(in the rows, 128 means zero)
Facts:
<1002>: Λ <2>; Π bradrupar
<1003>: Λ <908>; Π bradrupar
<1021>: Λ <995>; Π bradrupar
<1028>: Λ <771>; Π skete
<111>: Λ <1002>; Π gritri
<112>: Λ <550>; Π bradrupar
<118>: Π gritri
<131>: Π gritri
<143>: Λ <623>; Π remir
<146>: Π bradrupar
<147>: Λ <14>; Π bradrupar
<14>: Λ <1028>; Π gritri
<150>: Λ <707>; Π bradrupar
<151>: Λ <473>; Π remir
<169>: Λ <285>; Π bradrupar
<199>: Π bradrupar
<203>: Λ <533>; Π skete
<205>: Λ <935>; Π remir
<211>: Λ <147>; Π remir
<212>: Λ <967>; Π gritri
<214>: Λ <972>; Π remir
<217>: Λ <765>; Π bradrupar
<223>: Λ <199>; Π gritri
<232>: Λ <150>; Π skete
<243>: Π remir
<259>: Π remir
<267>: Λ <426>; Π gritri
<285>: Π bradrupar
<291>: Λ <143>; Π bradrupar
<294>: Λ <686>; Π remir
<2>: Π bradrupar
<319>: Λ <676>; Π skete
<325>: Π gritri
<328>: Π bradrupar
<374>: Λ <205>; Π bradrupar
<391>: Λ <112>; Π bradrupar
<414>: Λ <520>; Π remir
<426>: Λ <585>; Π remir
<435>: Λ <795>; Π gritri
<443>: Λ <151>; Π gritri
<444>: Λ <118>; Π gritri
<448>: Λ <457>; Π bradrupar
<457>: Π gritri
<473>: Λ <973>; Π bradrupar
<484>: Π bradrupar
<505>: Λ <443>; Π bradrupar
<520>: Π bradrupar
<533>: Λ <660>; Π bradrupar
<550>: Λ <1003>; Π bradrupar
<560>: Λ <730>; Π bradrupar
<569>: Λ <875>; Π bradrupar
<585>: Λ <214>; Π gritri
<616>: Π gritri
<622>: Λ <291>; Π bradrupar
<623>: Π bradrupar
<630>: Π gritri
<639>: Λ <729>; Π gritri
<642>: Λ <203>; Π bradrupar
<658>: Λ <444>; Π gritri
<660>: Λ <560>; Π remir
<674>: Λ <616>; Π bradrupar
<676>: Λ <259>; Π skete
<686>: Λ <658>; Π skete
<704>: Λ <8>; Π bradrupar
<707>: Λ <933>; Π bradrupar
<729>: Π gritri
<730>: Π gritri
<734>: Λ <414>; Π remir
<736>: Λ <642>; Π bradrupar
<746>: Λ <146>; Π bradrupar
<765>: Π bradrupar
<771>: Λ <325>; Π gritri
<795>: Π gritri
<812>: Π bradrupar
<839>: Λ <391>; Π bradrupar
<863>: Π gritri
<875>: Λ <217>; Π bradrupar
<877>: Λ <223>; Π remir
<887>: Λ <962>; Π skete
<8>: Λ <948>; Π skete
<908>: Λ <111>; Π remir
<916>: Π skete
<933>: Λ <639>; Π gritri
<935>: Λ <940>; Π bradrupar
<936>: Λ <131>; Π gritri
<940>: Λ <863>; Π gritri
<946>: Λ <622>; Π bradrupar
<948>: Λ <812>; Π bradrupar
<962>: Π skete
<967>: Π bradrupar
<972>: Λ <328>; Π gritri
<973>: Λ <267>; Π gritri
<995>: Λ <704>; Π bradrupar

Known rows:
<131>: [143 135 170  54 133 128 124 136 109 133 102 179 107  81 161 174  76  97
 176 154 141 144 153  89 150  68  94 150 116  56 157 150 154 193]
<639>: [147 124 133  90 124 129 109 130 102 140  85 180 116  96 131 147  89 139
 173 127 132 133 133 102 152  82 123 159 132 100 149 118 145 162]
<1028>: [142 147 101 119 135 136  98 141  94 162  79 197  93 105 163 110  95 123
 166 111 142 157 127 109 133  89  91 172 139  89 159 145 148 133]
<972>: [140 130 116  81 125 124 123 124 119 157  90 150 114  91 141 125  82 123
 169 132 146 126 130 109 150  94 104 165 132  85 145 122 143 154]
<328>: [144 136 114 104 142 137 151 148 116 143  66 175 121 105 175 126  69  98
 174 136 153 116 158 123 149 110  81 164 146  96 139 117 146 135]
<550>: [121 119 125  91 139 127 136 156 104 136  79 188 118 111 183 126  73 110
 176 136 141 131 147  95 143  98  80 173 144 107 137 124 152 142]
<1003>: [121 119 126  92 141 127 135 157 103 137  78 188 119 113 184 127  73 109
 177 135 142 132 148  95 142 101  80 172 145 106 139 126 152 142]
<995>: [124 134 119  96 137 131 132 158 106 140  68 192 127 116 170 127  70 114
 170 131 134 133 152 111 153  98  86 167 138 115 144 123 154 144]
<704>: [125 134 118  97 137 131 134 160 107 139  68 193 127 118 171 128  74 113
 171 130 134 133 153 110 153 100  88 166 138 115 144 122 153 144]
<217>: [116 127  90 103 130 118 134 164  97 141  56 188 137 106 162 127  73 106
 184 121 120 120 163 118 161  97 102 147 137 119 143  99 152 149]
<967>: [135 150 104  72 134 118 151 171 116 146  66 194 126 118 193 126  48 103
 162 117 140 121 179 107 148  88  64 132 127  93 145 153 161 164]
<143>: [145 147 130 106 130 119  99 150  90  97  60 202 132 107 152 135 114 132
 158 119 148 157 129  96 138  95 126 152 123 122 164 152 148 138]
<444>: [144 114 126  86 122 120 115 133  97 146  86 173 112  95 139 148  88 139
 174 121 129 120 138 103 144  76 111 163 138  95 142 127 142 169]
<203>: [139 140 125 112 132 136  95 138  96 156  83 188 114  96 163 128 100  93
 167 116 121 169 153 126 148  75  98 170 130  81 164 126 158 158]
<642>: [121 135 133  96 137 134 131 158 109 136  69 189 131 113 168 135  77 105
 169 138 128 143 158 124 158  94  87 169 135 113 150 118 158 152]
<736>: [105 127 132  92 133 130 119 159 109 141  73 189 134 119 168 131  79 109
 163 135 117 149 150 118 160  91  89 180 131 123 151 118 156 154]
<426>: [132 132 110  99 129 108 118 134 108 116  69 153 134  97 165 115 109  99
 157 125 156 134 134 112 133 106 103 167 127 102 156 142 139 135]
<457>: [143 145  90  96 126 121 125 142 112 153  74 147 112  89 131 131  79 140
 186 123 146 124 148 119 163  95 111 129 132  85 149 120 146 158]

Rows:
No name comes twice in this set of rows, the named rows included.
[101 111 124  84 135 122 123 156 103 143  81 189 124 119 181 122  76 113
 171 133 131 138 137  90 143  98  80 186 140 118 139 123 152 141] => <839>
[139 128 127  97 147 132 148 157 105 133  76 187 113 105 185 135  69 105
 182 137 153 125 158 101 143 103  80 160 146  95 135 126 153 140] => <2>
[131 119 120 117 127 131  83 135  82 157  82 204 115 101 156 125 107 110
 166 105 109 164 136 113 140  72 113 183 137 103 157 118 152 150] => <232>
[115 137 104  44 111 102 115 145 120 166  92 171 124 111 157 124  62 131
 151 113 125 135 142  89 149  70  87 148 112  87 156 157 157 187] => <212>
[158 137 125  86 133 129 119 127 110 140  96 165 120  83 136 132  77 123
 186 134 161 146 137  89 164 102 128 132 138  81 145  99 161 145] => <863>
[124 130 122  99 139 131 127 153 106 134  81 193 135 108 168 118  72 106
 182 134 146 149 144  93 160 113 107 156 144 116 141  91 167 125] => <935>
[132 134  93 109 135 123 145 165  99 134  53 187 132 101 162 133  70 100
 190 121 130 114 172 121 162  98 102 136 139 110 143 101 150 147] => <765>
[121 106 122 100 123 101 102 144  86 110  66 176 138 106 163 132 118 119
 156 111 128 134 133 101 128  83 113 178 127 121 151 144 137 150] => <294>
[137 176 107  99 131 116 125 144 118 112  51 160 138  86 153 128 106  84
 161 133 152 146 151 132 154 102 106 141 107  90 180 149 144 151] => <259>
[179 151 133  96 116 149  90 114 125 180  98 198 138 131 166  85  82 108
 104  87 130 169 141 126 135  76  94 183 128 106 158 128 169 141] => <887>
[ 98 119  90  97 126 113 125 163  98 145  61 190 141 113 159 122  74 111
 181 119 108 127 153 114 161  94 104 160 134 129 145  99 151 151] => <569>
[152 152 136 109 144 146 131 163  98 124  60 225 119 117 159 142  77 130
 178 131 142 137 154 107 153 100 103 149 142 121 150 125 156 137] => <623>
[106 119 111  92 132 127 128 147 113 153  75 175 130 116 171 110  75 105
 164 133 128 131 136 111 148 104  83 191 140 121 143 113 147 136] => <505>

Now the same nodes, written a new way:
Known rows:
<933>: [100 118 139 157 121 117 124 121 128 144 137 158 107 142 109 115 135 138
 120  64 135 148 136 104 133 120 121 133 113 147 129 136 129 143 133 134
 154 142 125 146 133 125  84 136 110 138 120 118]
<616>: [134  82 148 172 120 104 127 132 106 115 130 149 106 107 104 121 121 132
 135 126 119 105 143 113 127 140 120 133 143 150 142  42 130 124 127 141
 190 164 126 145 101 100 150 115 117 148 103 134]
<14>: [158 112 133 117 116 122 117 135 124 108 127 123 124 133 109 117 108 123
 140 102 121 106 135 151 128 139 122 122 142 133 120 133 119 117 113 118
 128 141 150 124 119 128 110 135 132 130 131 127]
<131>: [149 148 130 118 132 109 135 126 165  89 137 141 133 184 130 124  86 126
 125  99 146 140 144  93 144 118 107 134 105 125 126 120 105 122 126 128
  98 113 123 172 133 131  94 144 106 133 129 113]
<630>: [145 121 136 125 123 117 122 131 125 129 131 123 120 137 109 119 111 131
 133  76 127 108 134 134 129 133 124 123 137 139 123 134 116 123 120 127
 137 139 136 136 120 127 102 130 119 127 132 111]
<319>: [174 158 103 131 136 125 126 112 140 140 132 131 137  98 133  82 149 129
 159  87 145 148 114 164  89 125 136 131 134 118  97 231 138 122 133 125
 179 153 146  97 163 143 116 143 138 131 148 123]
<746>: [ 26  94 154 157 168 179 108 110 104 158 151  94 112  83 139 139 183 135
  91  65 141 132 109 149 182 147 123 133 160  91 135 135 156 106 148 142
 121 163 118 101 197 155  94 143 122  78 134  96]
<1021>: [108 139 113 126 134 145 124 126  99 141 131 106 124 117 128 125 153 131
 111 158 122 101 120 133 132 130 142 132 124 108 145 159 130 130 129 122
 124 126 123 108 137 144 109 122 130 124 133 118]
<520>: [123 143 121 139 130 123 142 127 143 123 130 149 130 150 144 140  95 121
 130 151 118 155 124  99 138 119 131 122 128 121 128  77 133 140 133 130
  91  99 124 109 131 126 161 128 136 127 116 136]
<585>: [148  88 142 120 115 129 119 135 128  87 125 113 129 135 121 110 126 126
 124 107 131 116 135 131 142 136 120 130 130 127 138 121 115 117 121 118
 118 130 135 146 117 112 111 131 114 129 119 124]
<623>: [127 144 127 127 144 113 134 131 138 130 132 128 129 126 133 154 101 123
 133 148 116 136 127 108 138 113 119 123 139 128 119  52 133 124 129 143
  93 120 125 120 129 129 179 130 138 123 122 128]
<444>: [100  99 139 147 108 124 130 130 127 130 125 143 108 150 112 128 127 134
 122  84 139 125 139 105 133 129 129 130 120 145 132 132 121 143 122 130
 164 129 124 151 109 108  92 129 110 141 120 124]
<936>: [122 144 120  99 123 134 128 127 137 115 136 113 128 173 129 119 131 135
 108  81 166 105 136 124 138 124 125 136 101 126 124 224  99 127 120 117
 126 112 129 154 140 145  40 143  98 130 151 103]
<111>: [139 107 133 110 102 120 131 136 136 119 118 121 128 158 109 143 107 127
 128 103 121 102 140 133 130 124 123 125 125 146 134 123 112 125 111 123
 131 127 139 144 102 121 105 131 122 129 130 120]
<426>: [140 129 139 125 134 143 127 137 137 133 118 121 145 137 118 145 139 124
 128 197 121 114 138 142 120 140 118 132 116 127 118 147 128 118 124 120
 130 154 132 145 113 132 162 120 130 125 136 152]
<704>: [117 139 122 139 144 129 130 123 114 125 130 124 124 121 128 140 131 124
 126 168 111 110 124 125 135 126 132 131 126 114 138 112 128 128 131 124
 114 134 120 117 132 137 143 126 136 123 117 125]
<962>: [134 120 124 139 120 129 136 126 175 117 112 144 128 150 138 150 114 118
 137 135 118 178 125 124 131 126 128 130 129 112 126 136 125 120 124 137
 126 143 135 119 128 103 158 139 123 112 134 157]
<707>: [106 151 122 124 133 121 137 121 124 130 141 123 115 120 149 133 139 134
 118 120 157 151 124 105 130 111 126 131 118 124 140 120 126 135 137 138
 114 106 102 130 136 140 117 125 121 135 114 114]

Rows:
No name comes twice in this set of rows, the named rows included.
[197 157 108 124 130 118 124 116 147 100 131 156 143  95 154  73 130 122
 161  98 146 174 120 147  96 125 123 133 129 116 109 190 134 115 138 126
 171 137 133 102 164 128 120 143 131 136 139 129] => <676>
[165 102 140 113 143 127 115 133 128  83 130 119 158  99 147 112  93 113
 144 167 104 137 116 144 143 144 121 118 165 105 136  47 151 102 135 121
  84 142 141 104 154 124 187 131 153 113 118 133] => <285>
[105 122 139 118 106 141 128 137 118 179 112 113 122 117 112 156 175 144
 121 142 133  97 133 147 106 128 133 125 113 162 125 165 121 132 116 136
 164 116 129 142  96 130 150 104 130 135 133 154] => <877>
[ 43 103 161 179 184 151 118 114 132 142 151 118 120  95 133 149 129 127
 104  79 127 161 116 123 182 140 107 133 165  87 130  42 160 100 156 157
 104 163 112 118 189 137 149 147 124  76 122 101] => <146>

The same nodes again, as new rows of numbers:
Known rows:
<426>: [216  80 133 151  99 129 113 180 121 158  94  76 220 153  99]
<457>: [109 124 172 125 142 122  90 146 109 143  96 123  88 124 177]
<211>: [141  82 155 156 138 129 114 106 143 106 159 132 182 102 117]
<199>: [114 139 161 135 156 151 162 148  97 147 114 138  81 115 125]
<291>: [126 151 102 100  91 151 173 124 158 111 156  88 114  98 119]
<444>: [119 134 120  96  89 122  99 126 163 111 132  83 119 113 168]
<908>: [152 101  85 229 136 156  83  94 160 176 170 127 121 131 117]
<877>: [153  98 139 165 121 141 115 119 133 100 155 113 167 124 127]
<232>: [136 112  79 138 140 110 163 114 132  99 105 129 138 151 155]
<704>: [166 213 148  70 105 159 131  36  78  95 162 202 184 157 106]
<448>: [127 141 118 118 124 137 156 130 131 136 140 139 127 125 100]
<147>: [ 97  98 151  90 161 105 159  87 162 147 150 184 173  67  71]
<443>: [ 89 156 111 121 106 136  53 148 154  74  87 126 159 132 105]
<214>: [233  65 140 142 100 113 132 163 122 184 124  76 205 152 129]
<660>: [135  90 151 181 134  62  90 136  91  75 206  92 147 173 111]
<948>: [152 191 144  87 114 154 139  65  88 108 153 185 164 148 106]
<14>: [ 82  68 175  74 162  69  86  72 183 148 131 184 193  59 112]
<212>: [122 127 128 109 112 108  84 129 144 129 120 123 133 136 152]

Rows:
No name comes twice in this set of rows, the named rows included.
[171 195 120  93 123 131 121   5  70  72 124 169 188 173 143] => <8>
[126 142  89 154 133 144 138 116 143 173 146 149 104 131  96] => <1002>
[115 136 124 185 121 180  73 155 138  35  98 112 195 121  65] => <151>
[178 100 129  91  94  85  97 156 134 190 103  98 158 152 155] => <972>
[128 143 109 112 116 135 158 123 139 126 148 136 136 124 100] => <875>
[132 129 161 129 153 142 167 158  94 169 109 132  88 122 126] => <328>
[204  96 120  84  81  81  96 178 135 211  78  82 186 166 139] => <585>
[155 195 138  81 107 153 139  58  94 103 160 185 174 150 103] => <995>
[121 148 108 119  96 131  49 181 145 105  49 106 186 148  86] => <973>
[129 142  81 149 125 144 141 112 153 172 155 145 107 130  95] => <391>

